Below is a small trained network, with its code and all its weights. Each question gives an input and a target symbol and asks what happens when units are switched off, that is, made to give their printed mean instead of their output.

import numpy as np


def w(rows, s, z=0):
    codes = np.array(rows[::2]) - 128.0
    scale = np.full(codes.shape[1], s)
    scale[-1] = z or s
    return codes * scale


def norm(h):
    return h / np.sqrt((h * h).mean(-1, keepdims=True) + 1e-5)


def f(y):
    return y / 2 * (1 + np.tanh(0.7978845608 * (y + 0.044715 * y**3)))


def softmax(a):
    e = np.exp(a - a.max(-1, keepdims=True))
    return e / e.sum(-1, keepdims=True)


def log_softmax(a):
    a = a - a.max(-1, keepdims=True)
    return a - np.log(np.exp(a).sum(-1, keepdims=True))


def net(x, mask):
    ids = ['ΓΘΦΨΩδηλ'.index(c) for c in x.split()]
    T = len(ids)
    res = E[ids] + P[:T]
    u = 0
    for l in range(3):
        q, k, v = (norm(res) @ M[l].T for M in (Q, K, V))
        z = softmax(np.where(np.tri(T) > 0, q @ k.T / 3**0.5, -1e9)) @ v
        res = res + np.where(mask[u], z, O[l][:, -1]) @ O[l][:, :-1]
        u += 1
        y = f(norm(res) @ A[l][:, :-1].T + A[l][:, -1])
        res = res + np.where(mask[u : u + 12], y, B[l][:, -1]) @ B[l][:, :-1]
        u += 12
    return log_softmax(norm(res)[-1] @ U[:, :-1].T + U[:, -1])


Q, K, V, O, A, B = {}, {}, {}, {}, {}, {}
E = w([
[68,108,173,142,145],'Γ',
[179,121,181,81,132],'Θ',
[195,136,142,171,163],'Φ',
[107,122,165,110,134],'Ψ',
[110,117,184,54,129],'Ω',
[128,89,172,149,137],'δ',
[119,189,2,141,33],'η',
[86,62,197,118,128],'λ',
],0.0022)
P = w([
[121,130,205,130,91],'0',
[123,77,144,118,159],'1',
[112,136,224,134,170],'2',
[115,102,191,115,205],'3',
[118,142,214,133,107],'4',
[137,51,109,85,139],'5',
[133,80,154,94,69],'6',
[104,36,93,45,251],'7',
],0.0016)
Q[0] = w([
[62,147,13,62,251],'0.h0',
[175,118,213,173,38],'0.h0',
[62,141,13,62,249],'0.h0',
],0.0031)
K[0] = w([
[138,54,254,124,178],'0.h0',
[120,176,44,128,90],'0.h0',
[137,63,238,128,178],'0.h0',
],0.0052)
V[0] = w([
[132,116,124,126,114],'0.h0',
[121,163,34,148,1],'0.h0',
[127,137,130,125,133],'0.h0',
],0.0017)
O[0] = w([
[123,120,117,133,131,127],'0.h0',
[153,31,20,77,248,2],'0.h0',
[133,129,131,125,125,127],'0.h0',
],0.0015,0.0018)
A[0] = w([
[128,128,128,128,128,128],'0.n0',
[128,128,128,128,128,128],'0.n1',
[140,46,71,80,106,136],'0.n2',
[128,128,128,128,128,128],'0.n3',
[128,128,128,128,128,128],'0.n4',
[128,127,128,128,126,130],'0.n5',
[80,142,74,84,159,59],'0.n6',
[174,115,3,100,189,4],'0.n7',
[128,128,128,128,128,128],'0.n8',
[129,126,131,128,127,112],'0.n9',
[99,146,50,114,178,28],'0.n10',
[128,128,128,128,128,128],'0.n11',
],0.0036,0.0012)
B[0] = w([
[128,128,128,128,128,128],'0.n0',
[128,128,128,128,128,128],'0.n1',
[80,237,171,131,205,132],'0.n2',
[128,128,128,128,128,128],'0.n3',
[128,128,128,128,128,128],'0.n4',
[128,129,129,128,130,130],'0.n5',
[148,138,177,207,91,42],'0.n6',
[190,193,248,163,111,20],'0.n7',
[128,128,128,128,128,128],'0.n8',
[127,130,125,129,130,126],'0.n9',
[145,151,175,208,76,2],'0.n10',
[128,128,128,128,128,128],'0.n11',
],0.0018,0.00094)
Q[1] = w([
[172,179,139,255,153],'1.h0',
[100,96,122,51,108],'1.h0',
[168,178,143,248,145],'1.h0',
],0.0052)
K[1] = w([
[118,77,253,111,134],'1.h0',
[133,159,49,141,123],'1.h0',
[114,70,254,106,125],'1.h0',
],0.005)
V[1] = w([
[124,165,57,161,4],'1.h0',
[117,171,157,146,135],'1.h0',
[130,102,114,121,123],'1.h0',
],0.0017)
O[1] = w([
[19,107,176,5,177,3],'1.h0',
[128,136,111,108,101,153],'1.h0',
[127,125,131,142,141,122],'1.h0',
],0.0016,0.00071)
A[1] = w([
[158,158,119,95,109,71],'1.n0',
[105,127,125,151,118,131],'1.n1',
[139,162,109,139,170,3],'1.n2',
[166,118,131,115,100,103],'1.n3',
[127,123,129,131,126,117],'1.n4',
[112,173,82,98,108,117],'1.n5',
[174,168,114,153,140,109],'1.n6',
[168,162,111,147,134,109],'1.n7',
[98,235,1,128,68,130],'1.n8',
[127,145,99,192,108,254],'1.n9',
[124,117,134,135,119,91],'1.n10',
[128,128,128,128,128,128],'1.n11',
],0.0049,0.00099)
B[1] = w([
[110,99,145,142,121,70],'1.n0',
[151,134,132,106,122,125],'1.n1',
[118,73,176,109,131,1],'1.n2',
[88,132,117,137,123,138],'1.n3',
[129,131,125,127,130,130],'1.n4',
[138,118,210,154,115,51],'1.n5',
[88,82,171,82,111,45],'1.n6',
[92,90,171,87,112,41],'1.n7',
[133,176,254,139,107,181],'1.n8',
[118,144,165,64,103,102],'1.n9',
[133,136,119,127,130,139],'1.n10',
[128,128,128,128,128,128],'1.n11',
],0.0039,0.00086)
Q[2] = w([
[137,57,13,88,120],'2.h0',
[140,141,99,126,25],'2.h0',
[130,147,140,146,4],'2.h0',
],0.012)
K[2] = w([
[137,162,240,158,223],'2.h0',
[125,89,88,127,254],'2.h0',
[141,54,48,103,233],'2.h0',
],0.0087)
V[2] = w([
[75,109,124,11,147],'2.h0',
[4,105,125,163,139],'2.h0',
[121,214,90,111,127],'2.h0',
],0.0049)
O[2] = w([
[146,85,54,83,173,10],'2.h0',
[94,54,171,118,170,136],'2.h0',
[118,77,74,111,2,59],'2.h0',
],0.0054,0.0011)
A[2] = w([
[176,100,63,87,85,49],'2.n0',
[146,159,104,60,126,102],'2.n1',
[150,150,124,109,108,114],'2.n2',
[75,136,88,160,99,52],'2.n3',
[76,107,99,108,148,75],'2.n4',
[58,147,73,173,141,30],'2.n5',
[103,159,163,172,101,101],'2.n6',
[201,86,135,92,128,86],'2.n7',
[110,102,48,136,170,134],'2.n8',
[136,114,114,127,2,2],'2.n9',
[160,76,130,164,104,105],'2.n10',
[188,196,72,141,57,17],'2.n11',
],0.0066,0.004)
B[2] = w([
[189,104,159,139,125,136],'2.n0',
[113,169,138,84,163,142],'2.n1',
[113,140,139,113,153,109],'2.n2',
[153,136,139,149,186,57],'2.n3',
[94,117,173,156,112,128],'2.n4',
[123,101,177,122,203,71],'2.n5',
[157,128,165,122,108,195],'2.n6',
[142,137,148,208,149,105],'2.n7',
[160,138,170,70,98,251],'2.n8',
[174,134,74,254,204,115],'2.n9',
[103,117,85,138,128,103],'2.n10',
[10,100,105,95,131,124],'2.n11',
],0.0062,0.0013)
U = w([
[136,210,210,188,32,104],'Γ',
[116,142,149,92,136,71],'Θ',
[152,102,54,210,128,253],'Φ',
[44,2,132,130,45,118],'Ψ',
[110,74,208,154,252,84],'Ω',
[33,188,34,89,100,165],'δ',
[243,53,92,52,77,128],'η',
[196,234,92,110,220,106],'λ',
],0.0078,0.0043)

Each question gives the input, a string of symbols that net reads in full, and the target symbol t.
The units are the heads (3 rows each of Q, K, V and O) and the neurons (one row each of A and B). Each row of codes is followed by its name. A weight is (code - 128) times the scale printed after its matrix; where a second scale follows, it is the last column's (O, A, B and U).
mask holds one flag per unit, layer by layer, with each layer's heads first. A switched-off unit (its flag False) gives its mean, the last column of its rows in O or B, instead of its output. The means were averaged over made-up inputs and are rounded, as every weight is.
A unit's drop is (log p(t) with every unit on - log p(t) with that unit switched off) / (log p(t) with every unit on - log p(t) with every unit switched off).
The circuit of an input: a set's keep is (log p(t) with only the set's units on - log p(t) with every unit switched off) / (log p(t) with every unit on - log p(t) with every unit switched off). Starting from the 12 units with the biggest drops (on a tie, the unit counted first), units are removed one at a time, each time the one whose removal leaves the highest keep (on an exact tie, the one counted first), for as long as the keep stays at least 0.8.
circuit, biggest first: the units of the circuit, biggest drop first
unit that matters most: the unit with the biggest drop
k most important neurons: the k neurons with the biggest drops, biggest first
k most important neurons of layer l: the k neurons of layer l with the biggest drops, biggest first
drop of u: that unit's drop, to one decimal
input Θ Γ Ω, target δ: circuit, biggest first	[2.h0; 2.n11]
input λ Ω λ λ Φ δ Φ, target Ω: circuit, biggest first	[1.n8; 2.h0]
input Ψ Φ λ δ Ω Φ Ω Γ, target η: unit that matters most	1.n8
input Θ Γ Φ, target δ: circuit, biggest first	[2.h0; 2.n11]
input η Θ Θ Θ, target λ: 3 most important neurons of layer 1	[1.n8; 1.n5; 1.n9]
input λ δ Φ Ψ Φ Φ δ, target Φ: 2 most important neurons of layer 1	[1.n8; 1.n5]
input Φ Φ Γ λ, target λ: 3 most important neurons	[1.n6; 1.n7; 1.n9]
input Φ Ω Φ Ω δ δ, target λ: 3 most important neurons	[1.n6; 1.n7; 1.n8]
input δ δ λ Γ Ψ δ, target Ω: 2 most important neurons	[1.n8; 0.n2]
input Ψ Γ Φ Θ Ψ Γ, target λ: 2 most important neurons	[1.n8; 1.n6]
input Ψ Ψ λ, target Φ: 2 most important neurons of layer 1	[1.n6; 1.n8]
input λ δ λ δ δ Ψ, target Ω: 2 most important neurons of layer 1	[1.n8; 1.n5]
input Φ Θ Φ, target λ: 3 most important neurons of layer 1	[1.n6; 1.n7; 1.n8]
input λ Γ Θ, target Ω: circuit, biggest first	[2.h0]
input Ω δ Ω, target η: 2 most important neurons	[1.n8; 2.n0]
input Ω η Φ, target Φ: 2 most important neurons	[2.n7; 1.n8]
input Φ δ λ, target λ: 4 most important neurons of layer 1	[1.n6; 1.n7; 1.n8; 1.n9]
input Ψ Ω Θ δ, target Φ: 2 most important neurons	[2.n9; 1.n6]
input Φ Ω Γ δ Θ Θ Ω Θ, target δ: 2 most important neurons	[2.n11; 1.n8]
input Γ λ λ Ω Θ Ω, target Ω: 2 most important neurons	[1.n8; 0.n2]
input Ω Γ Φ δ, target η: circuit, biggest first	[2.h0]
input Φ Θ η δ Θ, target λ: 2 most important neurons	[1.n8; 1.n9]
input Θ Ψ Φ λ Γ Ω, target λ: 2 most important neurons	[1.n6; 1.n8]
input λ η Ω Φ Γ Γ, target Ω: 4 most important neurons	[2.n5; 1.n8; 2.n3; 1.n5]
input Φ Φ δ, target λ: 4 most important neurons	[1.n6; 1.n7; 1.n9; 1.n8]
input Ω δ λ Θ Ψ Ψ Θ, target δ: 2 most important neurons	[1.n8; 2.n11]
input Ψ λ Φ Ψ λ δ Θ Φ, target Ω: 2 most important neurons	[1.n8; 0.n2]
input δ η λ, target Ψ: unit that matters most	0.h0
input δ Γ Φ Ω δ δ Γ Θ, target Γ: drop of 2.h0	0.9
